Below is a small trained network, with its code and all its weights. Each question gives an input and a class and asks what happens when units are switched off, that is, made to give their printed mean instead of their output.

import numpy as np


def w(rows, s, z=0):
    codes = np.array(rows[::2]) - 128.0
    scale = np.full(codes.shape[1], s)
    scale[-1] = z or s
    return codes * scale


def norm(h):
    return h / np.sqrt((h * h).mean(-1, keepdims=True) + 1e-5)


def f(y):
    return np.maximum(y, 0)


def log_softmax(a):
    a = a - a.max(-1, keepdims=True)
    return a - np.log(np.exp(a).sum(-1, keepdims=True))


def net(x, mask):
    res = np.array(x, float).reshape(1, 8) / 4 @ E
    u = 0
    for l in range(4):
        y = f(norm(res) @ A[l][:, :-1].T + A[l][:, -1])
        res = res + np.where(mask[u : u + 5], y, B[l][:, -1]) @ B[l][:, :-1]
        u += 5
    return log_softmax(norm(res)[-1] @ U[:, :-1].T + U[:, -1])


A, B = {}, {}
E = w([
[162,102,94,144,141,155],'x0',
[132,120,114,117,141,130],'x1',
[95,149,158,106,130,101],'x2',
[136,126,123,119,139,143],'x3',
[123,128,125,115,128,128],'x4',
[234,248,114,64,145,221],'x5',
[16,18,156,183,164,24],'x6',
[200,24,184,1,16,7],'x7',
],0.0044)
A[0] = w([
[89,97,130,253,170,166,118],'0.n1',
[91,35,182,28,209,141,50],'0.n2',
[203,71,179,77,132,81,178],'0.n3',
[46,83,142,227,153,222,136],'0.n4',
[92,206,27,115,201,213,251],'0.n5',
],0.0051,0.0015)
B[0] = w([
[48,102,179,10,142,106,215],'0.n1',
[89,85,104,144,80,88,167],'0.n2',
[204,119,129,88,89,193,220],'0.n3',
[90,161,93,44,206,12,223],'0.n4',
[107,157,111,198,2,56,255],'0.n5',
],0.0062,0.0049)
A[1] = w([
[130,179,105,135,141,76,83],'1.n1',
[147,73,116,165,1,201,82],'1.n2',
[87,193,133,202,126,202,110],'1.n3',
[138,99,88,103,150,142,254],'1.n4',
[133,233,126,71,216,145,166],'1.n5',
],0.0067,0.0018)
B[1] = w([
[116,37,28,107,101,183,191],'1.n1',
[51,110,159,73,157,113,254],'1.n2',
[86,196,126,228,45,55,189],'1.n3',
[108,232,239,146,54,60,181],'1.n4',
[174,113,55,135,3,158,205],'1.n5',
],0.0061,0.0038)
A[2] = w([
[33,86,69,238,129,118,128],'2.n1',
[76,49,62,97,88,56,2],'2.n2',
[5,210,96,173,70,51,178],'2.n3',
[150,70,178,74,101,58,248],'2.n4',
[60,115,118,253,192,125,65],'2.n5',
],0.0051,0.00036)
B[2] = w([
[101,158,156,58,193,73,190],'2.n1',
[137,196,146,179,156,207,223],'2.n2',
[128,134,44,95,149,190,253],'2.n3',
[133,128,132,145,64,173,217],'2.n4',
[254,62,137,57,199,114,154],'2.n5',
],0.008,0.0068)
A[3] = w([
[156,128,170,88,59,173,46],'3.n1',
[47,21,170,134,1,125,167],'3.n2',
[73,192,150,173,146,188,135],'3.n3',
[126,24,201,181,148,29,75],'3.n4',
[178,130,105,77,71,96,3],'3.n5',
],0.0078,0.00064)
B[3] = w([
[101,89,169,126,253,56,244],'3.n1',
[160,114,99,248,90,156,253],'3.n2',
[102,55,114,166,108,128,178],'3.n3',
[247,233,95,139,43,88,161],'3.n4',
[111,63,201,155,181,210,210],'3.n5',
],0.0069,0.0064)
U = w([
[66,171,50,78,138,159,107],'0',
[188,171,94,169,8,150,205],'1',
[150,56,216,165,127,148,216],'2',
[207,139,214,18,159,194,20],'3',
[71,116,144,73,226,35,6],'4',
],0.013,0.0022)

Each question gives the input, the list of numbers given to net, and the class t.
The units are the neurons (one row each of A and B). Each row of codes is followed by its name. A weight is (code - 128) times the scale printed after its matrix; where a second scale follows, it is the last column's (A, B and U).
mask holds one flag per neuron, layer by layer. A switched-off neuron (its flag False) gives its mean, the last column of its row in B, instead of its output. The means were averaged over made-up inputs and are rounded, as every weight is.
A unit's drop is (log p(t) with every unit on - log p(t) with that unit switched off) / (log p(t) with every unit on - log p(t) with every unit switched off).
The circuit of an input: a set's keep is (log p(t) with only the set's units on - log p(t) with every unit switched off) / (log p(t) with every unit on - log p(t) with every unit switched off). Starting from the 12 units with the biggest drops (on a tie, the unit counted first), units are removed one at a time, each time the one whose removal leaves the highest keep (on an exact tie, the one counted first), for as long as the keep stays at least 0.8.
circuit, biggest first: the units of the circuit, biggest drop first
top k neurons: the k neurons with the biggest drops, biggest first
k most important neurons of layer l: the k neurons of layer l with the biggest drops, biggest first
drop when u is switched off: that unit's drop, to one decimal
input [-2,-5,-2,-6,-7,-1,-4,-3], class 0: circuit, biggest first	[3.n2]
input [-8,3,-1,-7,5,-1,-7,5], class 2: circuit, biggest first	[2.n3, 0.n4, 3.n5]
input [6,-5,5,1,-6,-1,-8,8], class 2: circuit, biggest first	[2.n3, 3.n5]
input [4,5,-8,6,-7,6,4,3], class 2: 2 most important neurons of layer 1	[1.n4, 1.n2]
input [-8,6,5,-4,-2,0,8,8], class 1: circuit, biggest first	[3.n4, 3.n2]
input [-1,8,2,8,3,-4,1,3], class 1: top 2 neurons	[3.n2, 0.n2]
input [-2,-7,5,1,-2,8,2,1], class 2: circuit, biggest first	[3.n5, 2.n1, 0.n4, 2.n2]
input [6,-4,0,7,-8,-7,-6,0], class 0: 2 most important neurons of layer 0	[0.n3, 0.n4]
input [-2,6,5,-2,3,-2,4,5], class 1: top 3 neurons	[3.n2, 3.n4, 2.n3]
input [5,-2,-2,-6,-3,-1,-6,-1], class 0: top 3 neurons	[1.n2, 3.n2, 2.n3]
input [-4,3,-5,2,6,2,1,4], class 2: 2 most important neurons of layer 3	[3.n2, 3.n1]
input [-7,-4,8,8,8,2,3,6], class 2: top 2 neurons	[3.n1, 3.n2]
input [-2,3,-6,-4,4,-4,7,1], class 1: top 2 neurons	[3.n4, 3.n1]
input [8,-4,-5,1,-7,-4,6,5], class 1: circuit, biggest first	[3.n4]
input [2,2,5,4,6,0,4,3], class 1: 2 most important neurons of layer 3	[3.n2, 3.n5]
input [-5,2,0,-8,-8,2,3,0], class 0: 2 most important neurons of layer 0	[0.n3, 0.n1]
input [-7,5,2,-6,-8,-2,-8,7], class 2: 2 most important neurons of layer 0	[0.n4, 0.n1]
input [7,8,-6,1,7,-5,-5,0], class 0: top 2 neurons	[3.n2, 1.n2]
input [3,-6,7,-6,-8,0,-5,5], class 2: 3 most important neurons of layer 2	[2.n3, 2.n2, 2.n1]
input [-5,-5,-8,6,7,-7,6,8], class 1: most important neuron of layer 3	[3.n4]
input [0,-8,-8,8,0,3,2,0], class 0: top 2 neurons	[3.n2, 0.n5]
input [4,3,-7,-3,3,-6,3,-6], class 4: drop when 2.n5 is switched off	0.1
input [-5,3,8,-4,0,5,-7,-8], class 1: drop when 1.n1 is switched off	0.0
input [3,3,-7,-3,0,-2,6,5], class 1: drop when 3.n4 is switched off	0.3
input [-4,8,-5,-2,1,-2,6,2], class 1: drop when 3.n4 is switched off	0.1
